Here is a tiny trained network, its code and every weight. The questions are about switching its units off for an input and a target symbol, where a switched-off unit gives its printed mean instead of its output.

import numpy as np


def w(rows, s, z=0):
    codes = np.array(rows[::2]) - 128.0
    scale = np.full(codes.shape[1], s)
    scale[-1] = z or s
    return codes * scale


def f(y):
    return np.maximum(y, 0)


def softmax(a):
    e = np.exp(a - a.max(-1, keepdims=True))
    return e / e.sum(-1, keepdims=True)


def log_softmax(a):
    a = a - a.max(-1, keepdims=True)
    return a - np.log(np.exp(a).sum(-1, keepdims=True))


def net(x, mask):
    ids = ['Ψαβγδεζημτφ'.index(c) for c in x.split()]
    T = len(ids)
    res = E[ids] + P[:T]
    u = 0
    for l in range(3):
        r = res
        for j in range(2):
            rows = slice(2 * j, 2 * j + 2)
            q, k, v = (r @ M[l][rows].T for M in (Q, K, V))
            z = softmax(np.where(np.tri(T) > 0, q @ k.T / 2**0.5, -1e9)) @ v
            o = O[l][rows]
            res = res + np.where(mask[u + j], z, o[:, -1]) @ o[:, :-1]
        u += 2
        y = f(res @ A[l][:, :-1].T + A[l][:, -1])
        res = res + np.where(mask[u : u + 4], y, B[l][:, -1]) @ B[l][:, :-1]
        u += 4
    return log_softmax(res[-1] @ U[:, :-1].T + U[:, -1])


Q, K, V, O, A, B = {}, {}, {}, {}, {}, {}
E = w([
[159,45,104],'Ψ',
[124,144,132],'α',
[125,149,124],'β',
[173,87,123],'γ',
[121,142,137],'δ',
[122,150,121],'ε',
[123,146,128],'ζ',
[77,118,107],'η',
[185,132,2],'μ',
[86,190,141],'τ',
[82,195,148],'φ',
],0.018)
P = w([
[199,133,146],'0',
[225,182,102],'1',
[140,141,155],'2',
[198,204,101],'3',
[107,147,156],'4',
[175,224,97],'5',
[73,157,162],'6',
[150,243,93],'7',
[39,169,163],'8',
[132,255,107],'9',
[37,165,171],'10',
],0.0099)
Q[0] = w([
[55,124,1],'0.h0',
[143,222,160],'0.h0',
[143,26,234],'0.h1',
[104,116,89],'0.h1',
],0.018)
K[0] = w([
[10,102,43],'0.h0',
[128,235,199],'0.h0',
[251,25,230],'0.h1',
[99,86,99],'0.h1',
],0.015)
V[0] = w([
[179,125,156],'0.h0',
[1,132,35],'0.h0',
[104,107,97],'0.h1',
[227,42,196],'0.h1',
],0.0064)
O[0] = w([
[84,107,152,103],'0.h0',
[240,171,87,191],'0.h0',
[94,134,108,126],'0.h1',
[112,253,179,1],'0.h1',
],0.0052,0.0044)
A[0] = w([
[123,111,172,176],'0.n0',
[64,248,132,138],'0.n1',
[107,230,120,2],'0.n2',
[164,90,97,118],'0.n3',
],0.011,0.0061)
B[0] = w([
[97,195,103,166],'0.n0',
[179,2,134,254],'0.n1',
[107,82,213,141],'0.n2',
[146,143,144,156],'0.n3',
],0.014,0.0045)
Q[1] = w([
[16,137,131],'1.h0',
[184,65,49],'1.h0',
[100,156,246],'1.h1',
[180,254,76],'1.h1',
],0.017)
K[1] = w([
[139,208,250],'1.h0',
[109,19,48],'1.h0',
[192,249,191],'1.h1',
[220,127,204],'1.h1',
],0.019)
V[1] = w([
[254,126,229],'1.h0',
[145,123,150],'1.h0',
[116,165,126],'1.h1',
[154,221,154],'1.h1',
],0.0081)
O[1] = w([
[115,232,209,189],'1.h0',
[125,155,144,138],'1.h0',
[143,69,122,79],'1.h1',
[126,2,96,3],'1.h1',
],0.0083,0.0034)
A[1] = w([
[103,121,133,3],'1.n0',
[5,102,91,42],'1.n1',
[139,73,196,39],'1.n2',
[41,98,196,201],'1.n3',
],0.018,0.0053)
B[1] = w([
[223,192,158,128],'1.n0',
[5,152,212,155],'1.n1',
[136,233,141,182],'1.n2',
[97,45,43,254],'1.n3',
],0.019,0.0046)
Q[2] = w([
[88,142,133],'2.h0',
[129,95,138],'2.h0',
[253,180,122],'2.h1',
[114,217,83],'2.h1',
],0.033)
K[2] = w([
[159,105,193],'2.h0',
[133,91,117],'2.h0',
[2,112,167],'2.h1',
[126,72,63],'2.h1',
],0.029)
V[2] = w([
[58,53,254],'2.h0',
[69,240,128],'2.h0',
[119,93,102],'2.h1',
[88,92,161],'2.h1',
],0.0078)
O[2] = w([
[254,173,109,2],'2.h0',
[136,101,66,119],'2.h0',
[161,111,167,166],'2.h1',
[101,110,162,121],'2.h1',
],0.0093,0.0039)
A[2] = w([
[110,252,120,112],'2.n0',
[152,127,116,254],'2.n1',
[194,95,64,104],'2.n2',
[141,201,168,150],'2.n3',
],0.024,0.0079)
B[2] = w([
[238,64,201,206],'2.n0',
[179,203,25,255],'2.n1',
[88,109,168,227],'2.n2',
[2,192,138,186],'2.n3',
],0.023,0.006)
U = w([
[227,86,23,233],'Ψ',
[68,2,179,254],'α',
[137,147,178,26],'β',
[192,78,226,134],'γ',
[147,135,174,25],'δ',
[184,116,219,143],'ε',
[147,123,178,20],'ζ',
[124,173,186,30],'η',
[142,141,176,19],'μ',
[152,111,171,31],'τ',
[122,180,201,46],'φ',
],0.0071)

Each question gives the input, a string of symbols that net reads in full, and the target symbol t.
The units are the heads (2 rows each of Q, K, V and O) and the neurons (one row each of A and B). Each row of codes is followed by its name. A weight is (code - 128) times the scale printed after its matrix; where a second scale follows, it is the last column's (O, A, B and U).
mask holds one flag per unit, layer by layer, with each layer's heads first. A switched-off unit (its flag False) gives its mean, the last column of its rows in O or B, instead of its output. The means were averaged over made-up inputs and are rounded, as every weight is.
A unit's drop is (log p(t) with every unit on - log p(t) with that unit switched off) / (log p(t) with every unit on - log p(t) with every unit switched off).
The circuit of an input: a set's keep is (log p(t) with only the set's units on - log p(t) with every unit switched off) / (log p(t) with every unit on - log p(t) with every unit switched off). Starting from the 12 units with the biggest drops (on a tie, the unit counted first), units are removed one at a time, each time the one whose removal leaves the highest keep (on an exact tie, the one counted first), for as long as the keep stays at least 0.8.
circuit, biggest first: the units of the circuit, biggest drop first
k most important neurons: the k neurons with the biggest drops, biggest first
top k neurons in layer l: the k neurons of layer l with the biggest drops, biggest first
heads that matter: for each layer, one digit per head in row order, 1 if its drop is at least 0.15 and else 0, layers parted by /
input η η α ε η α δ δ, target φ: circuit, biggest first => [2.n3; 1.n3]
input α δ α η φ, target Ψ: heads that matter => 00 / 00 / 00
input γ η α δ γ, target α: heads that matter => 11 / 01 / 00
input η δ ζ μ ε α, target α: circuit, biggest first => [2.h0; 0.n1]
input δ α η δ η φ δ η, target γ: heads that matter => 11 / 11 / 00
input η η Ψ φ η η, target γ: circuit, biggest first => [1.h1; 2.n0]
input η δ δ δ α δ η Ψ φ β, target γ: top neuron in layer 2 => [2.n0]
input γ Ψ δ α, target φ: circuit, biggest first => [2.n3; 1.h0]
input η α μ φ η α, target γ: top 2 neurons in layer 2 => [2.n0; 2.n1]
input δ φ η ζ, target γ: circuit, biggest first => [2.n0; 0.n1; 1.h0]
input φ γ η α η Ψ μ μ η η, target α: heads that matter => 10 / 00 / 10
input η τ ε ζ, target ε: circuit, biggest first => [2.n0; 0.n1; 1.h0; 2.n3]
input η η η η η δ α η γ, target Ψ: circuit, biggest first => [1.n1; 2.h0; 1.n3]
input β δ η η μ μ Ψ μ α ζ, target α: most important neuron => [2.n1]
input Ψ η δ, target Ψ: heads that matter => 11 / 00 / 00
input δ ε Ψ φ, target γ: heads that matter => 00 / 00 / 00
input δ α α γ Ψ δ η, target Ψ: 3 most important neurons => [2.n2; 2.n3; 1.n3]
input δ δ η δ Ψ δ α α, target φ: circuit, biggest first => [2.n3; 1.n3]
input η α δ η δ Ψ τ α, target ε: heads that matter => 01 / 01 / 00
input η ζ η Ψ δ β, target φ: circuit, biggest first => [1.n3; 2.n3]
